Here is a tiny trained network, its code and every weight. The questions are about switching its units off for an input and a class, where a switched-off unit gives its printed mean instead of its output.

import numpy as np


def w(rows, s, z=0):
    codes = np.array(rows[::2]) - 128.0
    scale = np.full(codes.shape[1], s)
    scale[-1] = z or s
    return codes * scale


def norm(h):
    return h / np.sqrt((h * h).mean(-1, keepdims=True) + 1e-5)


def f(y):
    return np.maximum(y, 0)


def log_softmax(a):
    a = a - a.max(-1, keepdims=True)
    return a - np.log(np.exp(a).sum(-1, keepdims=True))


def net(x, mask):
    res = np.array(x, float).reshape(1, 3) / 4 @ E
    u = 0
    for l in range(2):
        y = f(norm(res) @ A[l][:, :-1].T + A[l][:, -1])
        res = res + np.where(mask[u : u + 16], y, B[l][:, -1]) @ B[l][:, :-1]
        u += 16
    return log_softmax(norm(res)[-1] @ U[:, :-1].T + U[:, -1])


A, B = {}, {}
E = w([
[154,189,193,3,122,122],'x0',
[22,177,163,121,170,130],'x1',
[129,109,38,104,255,143],'x2',
],0.0053)
A[0] = w([
[126,102,136,140,116,136,40],'L0N1',
[185,102,83,190,112,124,99],'L0N2',
[90,113,97,188,153,140,1],'L0N3',
[76,135,169,169,61,113,51],'L0N4',
[158,125,123,93,145,133,151],'L0N5',
[120,128,120,119,116,127,72],'L0N6',
[134,141,144,113,115,148,167],'L0N7',
[190,107,84,189,104,128,104],'L0N8',
[76,133,137,66,182,121,65],'L0N9',
[67,135,177,150,73,134,49],'L0N10',
[64,102,91,249,154,110,38],'L0N11',
[145,115,126,222,28,132,8],'L0N12',
[80,128,98,146,199,143,190],'L0N13',
[137,128,153,65,126,123,24],'L0N14',
[91,131,104,131,205,127,64],'L0N15',
[139,151,164,69,83,131,104],'L0N16',
],0.015,0.0034)
B[0] = w([
[135,131,149,123,135,122,137],'L0N1',
[96,56,156,114,161,130,203],'L0N2',
[163,151,114,186,154,136,184],'L0N3',
[55,105,89,96,115,178,209],'L0N4',
[163,89,73,103,121,119,166],'L0N5',
[125,119,132,130,129,130,128],'L0N6',
[132,132,116,149,116,116,158],'L0N7',
[108,51,154,101,141,110,203],'L0N8',
[158,112,165,44,76,95,189],'L0N9',
[54,98,92,135,92,156,201],'L0N10',
[228,139,104,214,147,160,244],'L0N11',
[155,167,252,76,109,106,224],'L0N12',
[152,187,104,98,155,193,218],'L0N13',
[183,126,127,151,123,138,166],'L0N14',
[127,153,134,62,131,168,194],'L0N15',
[150,137,97,196,91,99,197],'L0N16',
],0.035,0.011)
A[1] = w([
[117,101,161,145,159,99,97],'L1N1',
[111,157,67,121,151,161,90],'L1N2',
[66,35,46,102,202,101,116],'L1N3',
[151,100,98,157,129,69,142],'L1N4',
[110,131,146,100,143,124,91],'L1N5',
[39,180,134,144,82,114,110],'L1N6',
[131,147,74,141,170,174,48],'L1N7',
[77,137,160,78,138,96,151],'L1N8',
[123,252,155,38,171,83,42],'L1N9',
[93,117,183,133,162,108,63],'L1N10',
[159,134,208,132,149,71,2],'L1N11',
[152,215,93,229,231,137,58],'L1N12',
[126,102,158,127,150,109,66],'L1N13',
[218,177,86,194,106,30,121],'L1N14',
[12,125,58,125,104,122,86],'L1N15',
[121,166,134,98,144,113,107],'L1N16',
],0.018,0.0026)
B[1] = w([
[129,158,143,80,133,90,172],'L1N1',
[172,140,154,166,145,79,192],'L1N2',
[20,170,81,123,191,212,203],'L1N3',
[90,77,118,128,144,107,186],'L1N4',
[143,97,136,145,123,125,158],'L1N5',
[82,197,76,122,118,140,207],'L1N6',
[172,146,154,178,140,104,204],'L1N7',
[179,113,145,202,163,143,186],'L1N8',
[172,140,47,5,88,99,201],'L1N9',
[148,93,168,107,104,103,176],'L1N10',
[118,178,152,139,168,13,190],'L1N11',
[182,162,172,237,162,185,246],'L1N12',
[129,134,148,89,142,97,171],'L1N13',
[116,7,53,206,122,94,254],'L1N14',
[106,244,154,150,109,62,227],'L1N15',
[132,133,112,102,122,101,149],'L1N16',
],0.032,0.0075)
U = w([
[219,174,132,223,189,221,145],'0',
[126,97,249,97,152,63,162],'1',
[112,52,47,205,99,81,157],'2',
[21,243,96,165,59,120,136],'3',
[30,84,98,78,215,192,98],'4',
[197,159,76,9,100,138,130],'5',
[71,142,188,129,71,208,3],'6',
],0.014,0.0062)

Each question gives the input, the list of numbers given to net, and the class t.
The units are the neurons (one row each of A and B). Each row of codes is followed by its name. A weight is (code - 128) times the scale printed after its matrix; where a second scale follows, it is the last column's (A, B and U).
mask holds one flag per neuron, layer by layer. A switched-off neuron (its flag False) gives its mean, the last column of its row in B, instead of its output. The means were averaged over made-up inputs and are rounded, as every weight is.
A unit's drop is (log p(t) with every unit on - log p(t) with that unit switched off) / (log p(t) with every unit on - log p(t) with every unit switched off).
The circuit of an input: a set's keep is (log p(t) with only the set's units on - log p(t) with every unit switched off) / (log p(t) with every unit on - log p(t) with every unit switched off). Starting from the 12 units with the biggest drops (on a tie, the unit counted first), units are removed one at a time, each time the one whose removal leaves the highest keep (on an exact tie, the one counted first), for as long as the keep stays at least 0.8.
circuit, biggest first: the units of the circuit, biggest drop first
most important unit: the unit with the biggest drop
k most important neurons: the k neurons with the biggest drops, biggest first
top k neurons in layer l: the k neurons of layer l with the biggest drops, biggest first
drop of u: that unit's drop, to one decimal
input [-3,0,-7], class 6: circuit, biggest first : L0N4; L0N12
input [5,-3,-6], class 2: circuit, biggest first : L0N16; L1N14
input [2,3,0], class 5: 2 most important neurons : L0N9; L0N11
input [-3,-4,4], class 4: circuit, biggest first : L0N2; L1N3
input [4,-3,4], class 2: most important unit : L0N12
input [-4,-8,3], class 1: 2 most important neurons : L0N4; L0N10
input [-5,4,-6], class 6: 3 most important neurons : L0N12; L0N11; L0N4
input [5,-5,6], class 2: circuit, biggest first : L0N4; L0N2; L0N13; L1N14
input [-1,5,7], class 5: 3 most important neurons : L0N9; L0N15; L1N9
input [-3,4,-5], class 3: top 2 neurons in layer 0 : L0N10; L0N4
input [6,-5,7], class 5: 4 most important neurons : L0N11; L0N16; L0N3; L0N9
input [3,-8,1], class 4: 2 most important neurons : L0N12; L1N3
input [7,-1,-8], class 3: top 4 neurons in layer 0 : L0N11; L0N10; L0N4; L0N3
input [8,1,6], class 5: circuit, biggest first : L0N9
input [-7,-7,3], class 1: 2 most important neurons : L0N8; L0N2
input [-1,-3,4], class 4: top 2 neurons in layer 0 : L0N8; L0N2
input [-5,-2,0], class 1: drop of L0N2 : 0.3
input [-3,-4,-7], class 1: drop of L0N12 : 0.7
input [4,7,-3], class 3: drop of L0N11 : 0.1
input [5,-7,-4], class 2: drop of L0N14 : 0.0
input [-1,-7,4], class 4: most important unit : L1N3
